B:
1: [-249   28  384  134  254  117 -496   41 -189  351  -42  159  -59  158
  483   70  -56   74 -197 -260  -67  317 -147  135  206 -243 -228  336
 -123 -125  -46  128  138]
2: [  -8  228  454  130  -30 -314 -470  264 -103 -215  166 -118  244  -95
 -524  -48  120 -168  107  456   63 -424 -132 -684  108 -649  369 -172
 -164 -231   29 -336   26]
3: [ 342  262 -187  -30 -299  -23  270 -183  204 -152   46 -158  -87  134
  -48  313  275  175   27 -111   77  -46  170  207   -5  279 -102  -91
   19  415  149  193   -1]
4: [-344  -84 -140  299  184 -343  177 -163   53   -4  198  115 -153  355
 -172  102   43   65  230   93   91  -84 -314 -122  235  -52   94 -149
  102   31   89    5   30]
5: [ 533  524 -161  285 -328   60  -78   57  349 -418   -9 -158  -64 -352
 -197  278  682 -371 -304 -356   58   12  399 -272  108  137 -268  -88
 -298  359  275 -246  188]
6: [ -31  209   70  328   88 -291 -209  -62  107 -192  111   58 -145   57
  -59  179  231 -117  -35 -193   48   82  -19 -304  395 -207 -203 -129
 -217    3   56 -113   91]
7: [-307  102  236  -33   90   -4 -333  136  -71  287  156  -50  269  142
  179   55 -127  162 -273   -9   54  -37 -329  -89  220 -269  104  497
 -116 -121  -54  254  132]
8: [  25  174  -21  -16 -114 -113   52  -87   52  -42   45  -90  -44  225
  -33  254  125  176   55   73   22 -105  -52   29  105  -67    7  -56
   10  172   47  128   32]
9: [  56  103  254  -95  166 -172 -173  -28 -312  -66 -155 -186 -130  423
  347  350   87  209  238  196  -26   94  -58  147  373 -393   40 -124
 -166  192   40  212  175]
10: [ 209   54  526  109  163   10 -395   76 -234   55   34  -51  125   13
  210  -43   18  131   87 -105   39  228   53  120  135 -104  -26   73
 -201  -22  105  122   21]
11: [-355   87   91  185  155 -102  -82  123  148   -8   88  -81  239   69
  -88  -37   -5  280   -1  166  -62 -138 -301 -275  233 -279   90  -19
   45 -251   22  -13  -10]
12: [-541  -17  468  195  277   10 -544  198  -76  386  181  158  275   36
  116 -191 -247  143 -223  -24  -35   18 -408 -233  166 -393   42  401
  -29 -469 -118   33   10]
13: [-282   -7 -347  555  149 -337  352 -265  434 -168  275  188 -165  146
 -271   25  158  124  135 -282   55   64 -167 -190  301  262 -241 -305
  133  -28  136  -74 -109]
14: [-116  251 -169  370  -72  -40   25   82  354 -183   91   -5   41 -161
 -352   57  364 -159 -151  -24  -28 -198  -48 -422   60  -56  -27 -114
   14  -21  161 -304   54]
15: [ 218  307 -179  200 -251  266   80  131  373  -63   97 -155  277 -310
 -149   20  379  -35 -365 -261   54  -61  100  -77 -100  332  -44  253
  -54  185  252   -8   76]
16: [-864 -474 -331  228  672   36  535  -84 -100  378  -45   -8   67  678
  491    1 -175  613  308  175  -90  191 -706  427  354  117  249  158
  351  -26  204  446  140]
17: [ -59  112 -103 -156   76  157  134   71 -132   61 -223 -318   59  357
  411  367  191  287   13  191  -69   13 -157  283  210 -129  158  163
  -18  314  161  328  275]
18: [-793 -172 -382  125  516  408  446  313   52  189 -377 -338  358  340
  454   59  122  556   53  477 -327  -67 -605  169  217 -189  381  138
  335  -79  285  181  280]
19: [ 873  615  240 -445 -723  -30 -275  -31 -113 -246  -81 -309 -133   25
 -168  575  413 -185  -93  160  119 -319  483   51 -217 -190   43  -35
 -266  612   34   39  117]
20: [ 140  151 -154  140 -122  208  157   27   90  -44 -137  -94  -67   23
  -82  161  397  -51   17   87  -61 -121   81   98 -200  121   66  -95
  116  285  264 -128  105]
21: [ 227  317   67 -168 -195 -221   44   42   99 -282   88 -389  258  134
 -130  256  133  343   96  256   82 -242  -22 -139  252 -207  172 -106
 -121  156   59  215   17]
22: [-465  -69  151  126  328  -11 -227  168 -302  206 -104    1  -14  320
  185  120   61  -57   63  324  -75  -65 -380 -112  192 -482  276  144
   -4  -46   92  -44  273]
23: [ 196  124 -192  163  -25 -350  310 -100   47 -404   91 -229  -45  233
 -296  246  337   46  347  214  137 -172  -15 -136  262   -2  204 -367
  -59  333  264   10   87]
24: [ -91  109  -98  410  108 -289  129  -32  321 -264  251  -40  128  -22
 -299  -35  174  125   81 -101   77  -36 -126 -338  343   49  -42 -205
  -49  -82  163  -60  -49]
25: [-212    5   67   59   91  -99   35  -30    2   94  100  -41  105  254
  -23   50  -49  305  122  152   17  -96 -238   21  104  -94  130   11
  110  -32   39  151  -27]
26: [ 421  384  142 -103 -479 -108 -172 -123   24 -101   61  -22 -213   49
 -297  337  280 -175  -20   64   81 -265  261  -63 -218 -103  -31 -124
  -56  328   -2 -116   -5]
27: [  72 -181   38  637  346 -123   59 -383 -203  -90 -258  456 -897  334
  109  169  414 -278  585 -195 -155  418  247  300   -8  108 -407 -784
  169  247  266 -449    8]
28: [-509  124  124   47 -136   58 -317  -53  202  541  272  313   41   93
  -11   18 -235  106 -453 -210    6 -127 -316  -83 -120  -97 -156  508
  148 -231 -253   91  -73]
29: [ 200  204   26   23  -91 -346  137  -56  150 -322  219 -276  198  146
 -231  137  104  327  209  121  144 -154  -41 -150  314  -46  116 -200
 -103  120   99  202  -50]
30: [ 527  596 -348 -226 -798  -15  367   17  563 -379  206 -432  320 -206
 -670  297  412  121 -210  192  150 -639  215 -247 -259  226  191  -53
   48  398  137   31  -72]
31: [-532   72 -225  151  102  409  105  226  215  260 -187  -60  198   30
  130   36  162  177 -267  156 -240 -152 -329  -22 -101 -106   96  238
  268 -100  122  -66  155]
32: [ 319  165   27 -174 -268  -67   79 -100 -202  -35  -34 -132 -152  295
 -121  347  227  -12  209  296   98 -239   89  185 -180  -43  248  -92
   35  443  134   74   93]
33: [-374  -69   69   38  197 -307  -11 -124 -148  167  163   47  -62  494
   89  170 -145  236  174  157   79  -45 -387   17  300 -239  140   63
   41    1  -40  239   59]
34: [-542 -241  112  459  597 -171 -105  -75 -230  126 -111  236 -339  431
  300   67   44   29  315   39 -133  277 -324   20  384 -293  -82 -221
   63 -129  106 -114  146]
35: [-491   65  576  -18  272 -101 -497  185 -119  169  -40  -45  213  215
  161  -28 -279  465   77  341 -206  -99 -348 -230  258 -743   50  -55
   40 -510 -216   16  -72]
36: [-155  -28 -148  -71   87 -142  306  -37 -110    6   29 -238  107  440
   42  228   47  330  248  347   69 -164 -305  134  190  -66  355   19
   96  237  150  303  128]
37: [ 151  317 -180 -220 -380 -121  107  -24  -15  -89   17 -221  -75  256
 -230  466  296 -107  -30  344  111 -436  -34  -94  -57 -195  292   47
  -14  447   77   44  200]
38: [ 247  279  -79   54 -350  -45  131  -76  349  -82  285  -96  197 -115
 -318   54  157  152 -151 -173  157 -173   73  -53  -91  304  -28   91
    8  163   92  116 -115]
39: [-200  154   26 -176 -106  -73    6   51   72  134  163 -203  299  235
  -17  148 -111  370 -100  217   58 -260 -298  -55  126 -186  227  276
   46   -6  -52  315   25]
40: [-205  -62  -58  116  284   23  202  -21 -107  -24 -242 -134 -103  388
  269  198  161  320  314  255 -157   62 -175  221  198 -158   81 -249
  145  108  174   80  112]
41: [-656 -286   55  148  387 -107 -100 -154 -337  539   86  313 -261  601
  347  141 -190   24   60    6   40  137 -506  224  163 -153   88  345
  122   23  -24  219  184]
42: [-767 -385 -297  275  250 -123  443 -470  158  575  284  478 -309  623
  119   -6 -341  462  172 -212   23  130 -506  444  -45  418 -165   89
  538  -50  -79  313 -198]
43: [  14   27  218    0  234   70  -82  153 -229   -4 -129 -281  211  207
  305  112  108  276  155  196  -28   89 -132  157  251 -189  206   63
 -105   98  199  230  174]
44: [-139  -11   75  219  135 -228  -47   56 -156  -68   81   -9  -26  190
 -275   56  176 -153  234  336   65 -218 -209 -253   80 -268  330 -145
    4   52  178 -178  116]
45: [ 565  282   91 -322 -729 -207  -24 -414 -164  111  153  170 -547  360
 -398  506  168 -260  135  122  212 -378  320  270 -560  103   40 -119
  118  636  -75    5  -86]
46: [ 411  273  716 -421  -50 -326 -482   10 -422 -129   17 -374  158  352
  280  321 -141  445  259  261  107   12   61  102  406 -566  119  -40
 -369  103 -120  438   31]
47: [ 152   23   52  115  250  278   36  174 -284  -73 -381 -269  -11  149
  374  190  414   29  188  198 -127  154   38  282   92  -85  173  -79
  -62  313  380   10  299]
48: [ 551  443 -231 -451 -533  284  370  184  157 -220 -118 -683  456    0
  -88  377  385  346 -104  374   57 -431  134  192 -179  141  404  172
   -7  557  265  350  143]
49: [ 328  299  279 -103  -52  -56 -254  262 -250 -316 -172 -429  182   35
  -28  252  342  -29  138  438   -2 -208   69 -211  193 -494  331 -133
 -266  203  192  -46  233]
50: [-463  152  -83  532  212  204 -253  151  452  219  215  188  235 -290
  163 -149  124  -35 -632 -643  -25  262 -243 -285  308  129 -373  521
 -125 -303   73  -26  120]
51: [-254  -40  287  -52  -34 -262 -310 -179 -325  394  203  286 -274  462
  -48  203 -172 -101   77  140  123 -154 -254   42  -81 -293  136  177
   57   70 -152   69   36]
52: [  -2  504 -409  108 -452  177  215   12  785 -121  149 -147  247 -279
 -245  165  308  213 -544 -319  -35 -217   42 -235  -15  264 -287  159
   72   55   32   26  -65]
53: [  73   35 -427 -122  -59  484  612   76  120   86 -226 -422  292  186
  298  193  289  479    2  150  -65  -42  -91  571 -140  444  266  225
  229  455  378  413  167]
54: [ 790  531  285  -90 -406   70 -156   56  326 -362  109 -407  407 -348
  -41   91  249  371 -179 -315  100   61  435   27  103  218 -237  -16
 -305  161  112  238 -130]
55: [  94  108  353 -161   12 -121 -270   -8 -211  155  146 -129  155  263
  272  169 -111  286  -24  -58  147  100 -112  175  265 -134   48  313
 -212  105  -29  431   73]
56: [   7   70 -112    2  -49 -255  308 -149  132 -112  192 -183  121  299
 -128  169   16  419  224  131  119 -132 -164   61  198   93  129 -115
   72  155  101  296  -57]
57: [ 275  251   42  -66 -101 -104 -115  -41 -213 -125 -115 -166 -238  278
  142  463  348 -166   67  100   60  -11  104   71  188 -215   52  -33
 -217  444  144   66  276]
58: [ 502  138 -140  292 -126   58  154  -64 -143 -263 -183  -27 -390   34
 -209  272  679 -490  246   80   43  -34  329   99 -218  175   97 -346
  -40  595  443 -338  221]
59: [-361  131  -84  217   97  246   54  198  393  104   42 -129  433 -137
   58 -120   57  403 -296  -88 -123  -38 -262 -126  110   37  -35  230
  121 -240   94   93  -13]
60: [  22  242   89  338   10 -100 -139  -24  245 -224    0   46 -111  -79
 -130   80  260   23   14 -128  -97   31   97 -261  180 -145 -279 -331
  -31  -83   74 -257  -52]
61: [-196   72  122  -45   61  -92  -46    7  -97   55  -63  -91  -19  325
   57  198   14  240  158  308  -72 -151 -189    9   97 -328  139 -105
   93   21  -11   69   43]
62: [ -34  175  287   75   22 -126 -201   56  111  -46  131 -102  233   28
  -48   -3  -43  332   14   29   -7  -46  -99 -160  210 -210  -30  -39
  -59 -183  -33   95  -96]
63: [-844 -395  221  379  762  -26 -107  -42 -109  466   84  233   82  429
  574 -208 -381  563  121 -195 -113  442 -593  235  462  -98 -135  218
  134 -430  -14  330   -8]
64: [ 351  221  316 -247 -275 -271 -219 -110 -340  -56   16  -92 -225  341
 -153  389  118  -84  253  346  114 -259  108   36  -67 -342  210 -152
  -97  352   -8   37   66]
65: [ 587  601  176 -181 -374  -77 -143  199  136 -588 -199 -538  178 -130
 -237  372  462  124   58  385  -81 -340  318 -332  143 -459   91 -415
 -235  210  122 -140   71]
66: [-568 -367  176   78  567  -86  126   19 -395  253 -116  -52   61  624
  313  -14 -211  507  516  496 -111   23 -527  271  212 -307  382 -106
  261 -118  105  239   58]
67: [   9  -43  382  257  324  -19 -167 -139 -100   -9 -162   86 -206  219
  356   17   15  390  332 -148 -172  398   83  285  207  -91 -348 -388
   35 -116   48   30 -116]
68: [ -73  245  194  128 -267   10 -453   87   46  238  252  192   19 -138
 -316   44  121 -403 -400  -79  116 -262  -75 -349 -204 -170   52  381
  -89  -10  -28 -213   79]
69: [ 237  406 -332   29 -348  173  318   69  467 -287  -62 -318  180 -140
 -215  230  437  193 -155   47  -63 -262  131  -86  -60  157   -9 -126
   76  250  209  -16   28]
70: [-186   75 -359  680  143 -320  182 -172  285 -289  126  232 -395   50
 -367  133  475 -390  108 -178   47    4  -46 -397  261   61 -172 -397
    4  124  247 -419  101]
71: [-359 -281  158  629  654 -556 -122 -233 -326  -92   78  337 -520  490
   69   62  109 -199  554  -38   56  331 -236 -134  556 -275  -73 -444
  -99  -38  159 -193  135]
72: [-103  152  231   49  181 -104 -100  192  -28 -242 -143 -309  216  138
   36  103  113  368  232  399 -145 -131 -150 -211  322 -495  169 -298
  -40 -140   89  -19   47]

[   5    5   -9 -183   22   33  -57 -358  -82 -100 -264  126  395 -188
  151  -44   71 -221    1  -44  125 -150  165  147   -5 -159   21   46
   49   89  -50]
11
[ -67   63 -114  235 -290  -67 -180  173   66    0  428  -81 -256  137
  -99  -99 -115   33 -104 -101   45  216  -68  -61 -142   29 -212  -13
 -241   -3  163]
3
[  80   39  110  257 -242 -113    8  189   17   48  352  -28 -238   79
 -174 -149 -225   -4  -91 -136  -44  171  -80   57 -158  -96 -167  -56
 -162  -52  171]
56
[  -8  -29 -188   19  -39  -60   80 -176  -15 -185  122   74 -238   -9
  -86  -50  -81  110  -10  -16 -243  -25  -69  114  -93  -26  -56   34
   12  114  149]
40
[-206  127  -87  194   26   60 -237  100    2  -48  190  149   96  242
   26  -20  -24  -44  -31   83   70  108 -163   72 -103 -123  -52  -59
 -207 -113   23]
14
[ -36  240 -136  423 -242   43 -369  436   46   66  544  -93 -114  370
  -25   53 -194  -30  -24    4  129  258 -289 -122 -165  -35 -186 -146
 -343 -141   57]
13
[  21  -40  191 -129  266  185   79 -466 -170 -168 -359  258  436  -69
  -68  -77   32   29   26  -48 -190 -120  218  159   32 -150   37  -35
  237   45   64]
2
[ 317  -38  136  154 -254  -46   12  213  -34   -8  295  -31 -119   35
  -59  -38 -231  -63    1 -187   42  101  -22  -91 -206 -134 -140 -127
   44   30  135]
9
[ 234 -107  -43 -111 -111  -25   -3 -319  -81  -20 -196 -125  113 -292
   40  -68   94  -79   95 -109  -29  -60  132   94  -29  -98 -150   10
   92  283   43]
10
[ -28  -35  -41  -95  103  -15  170 -217 -143 -140 -228   -6  180 -160
   63  -85  -25 -192   19   69 -148 -273  111  164   86 -103  140  -42
  331   38  -15]
44
[ -42    8  -78   74  -60  -30  -76 -171  -39   15  -21  -94   11  -84
  -54 -118   62  -16   11  -13  -79   48    6  145   -4  -52 -142    5
  -89  115   65]
63
[  31 -197  -34 -208  -35  -65  156 -401  -96 -113 -275  -87   95 -349
    8 -188  123  -96   -3  -79 -106 -159  299  117   64  -30  -24   49
  299  245   80]
19
[ 110  -27 -429 -167 -218 -112  -50   88  -55 -189   29 -200   79 -180
  436  121  -23 -468   78   81  262 -334    7 -114  -38  -73  156  -52
  300  148 -167]
58
[-182  -12  -10 -115  104   54   51 -226 -112 -170 -193   72  303  -73
   68 -117    2 -196  -70   32  -27 -211  217   87   92  -56  139  -18
  266  -32    2]
22
[ 112   46   20  189 -226  -97  -87  430  -29   41  281  -85   29   76
  162  -13 -188 -357   -9    1  272  -12 -119  -56 -145 -204   14 -161
   27 -113  -49]
4
[  23  -70  275  220   48  175 -274   30   63 -105  391  557  -15  408
 -257  -48  -44  405  -56 -202   32  510 -114  -53 -397 -203 -314  -62
 -367  -46  313]
35
[-462  -74   -3   13  236   38  -62 -201  -78  -26 -252   35  291  -36
   -1 -253  252 -113  -62  157  -37  -35  143  230  142  -84   44   -8
  102  -34    0]
68
[ 382  -70 -375 -279 -262   63 -290 -349  -19 -185  -75  -60  209 -250
  320  199  145 -115  170 -158  267  -64  109 -183 -163  -41 -177   46
   12  431  -33]
67
[-277   75   20  255  -14  -47 -234   19   93   20  286  281 -108  231
 -148 -144   17  134 -113   -5   40  327 -216  216 -203 -164 -217   57
 -517  -91  139]
59
[-258   16 -184  273  -78  -68 -175  240  102 -113  508  189 -365  323
  -93  -80  -69  157  -95   47  -23  264 -269   19 -232  -60 -136  -13
 -287  -71  184]
20
[-223  163 -145  -40  -49    0 -347 -144  -66  141 -314 -191  608 -195
  335  -64  233 -523   17  127  405 -145   90  171  137 -146   16   16
 -139    7 -259]
50
[-139  -26 -243 -106 -350 -336   27   -6   96  -97  170   -2 -183 -233
  205 -157  -64 -372 -171  -55  283 -123   24  148 -117 -102   27  167
 -144   46  -16]
53
[ 143 -134  -27 -117 -105 -142  173 -101  -40 -167   16  107  -69 -176
   80  -73  -97 -157  -11  -76    5 -144   51   91 -136 -171   39   11
  181  105   62]
66
[ 238  -24  -31 -335   11   76   43 -598 -119 -222 -361  171  390 -293
  127   37    4 -125   47 -148   -7 -246  258  100  -27 -126   16   74
  177  221   -1]
72
[ 309  -31 -645   55 -308    2 -375  399   41 -213  480 -165 -221  154
  420  361   -9 -145  247   84  297    8 -342 -391 -298  -45  -91 -157
   45  264  -65]
27
[ -74   -7    6   59 -153 -138  111  -27  -14  -55  129  -24 -134  -76
  -81 -190 -138 -104 -130  -68  -66  -31   63  124  -35  -56  -26   26
   17  -17  116]
17
[ 289  -35  209   19 -121  -18   77   33  -68  -72  102  155   85  -17
   -8  -29 -222 -118  -10 -167   57  -14   41    6 -192 -217  -43  -92
   99   -5   88]
49
[  69  171 -156  121 -244   17 -331  192  -21   51  166 -153  238   53
  231   78  -53 -330   26   -9  343    3  -68  -97  -82 -101  -74  -88
 -147  -12 -109]
5
[  91  -95  120 -107 -100  -80  184 -393 -138   53 -345 -260  169 -415
  -85 -261   61 -165  -19 -125 -143 -154  336  205  153  -38  -73   25
  235  192   61]
55
[  74  173  153  221 -188  120 -109  -77  -35  -13  255   -5   -3  160
 -286  -99 -245  169 -129 -239 -151  198  114  -63  -55   67 -232  -42
 -161  -50  237]
29
[-206 -239  -97  212 -168 -119  -82  388   74  -81  482  -11 -402  180
  -63 -199   43   66  -85   -2   80  266  -63 -135 -196  -23 -143  -93
   33   23  214]
45
[ -29  -38  235   62 -196 -115  -56  148   13   48  146  129  139  -27
   42 -195  -89 -281 -145 -144  325   95  100   63 -159 -223  -60  -23
 -107 -110   45]
39
[ -86  -30 -144 -235  -91 -280  127 -104   14 -179  -84  259  105 -251
  345  -65  -71 -498  -80   56  291 -313  -31  284 -132 -312  225  125
    4  -22 -145]
18
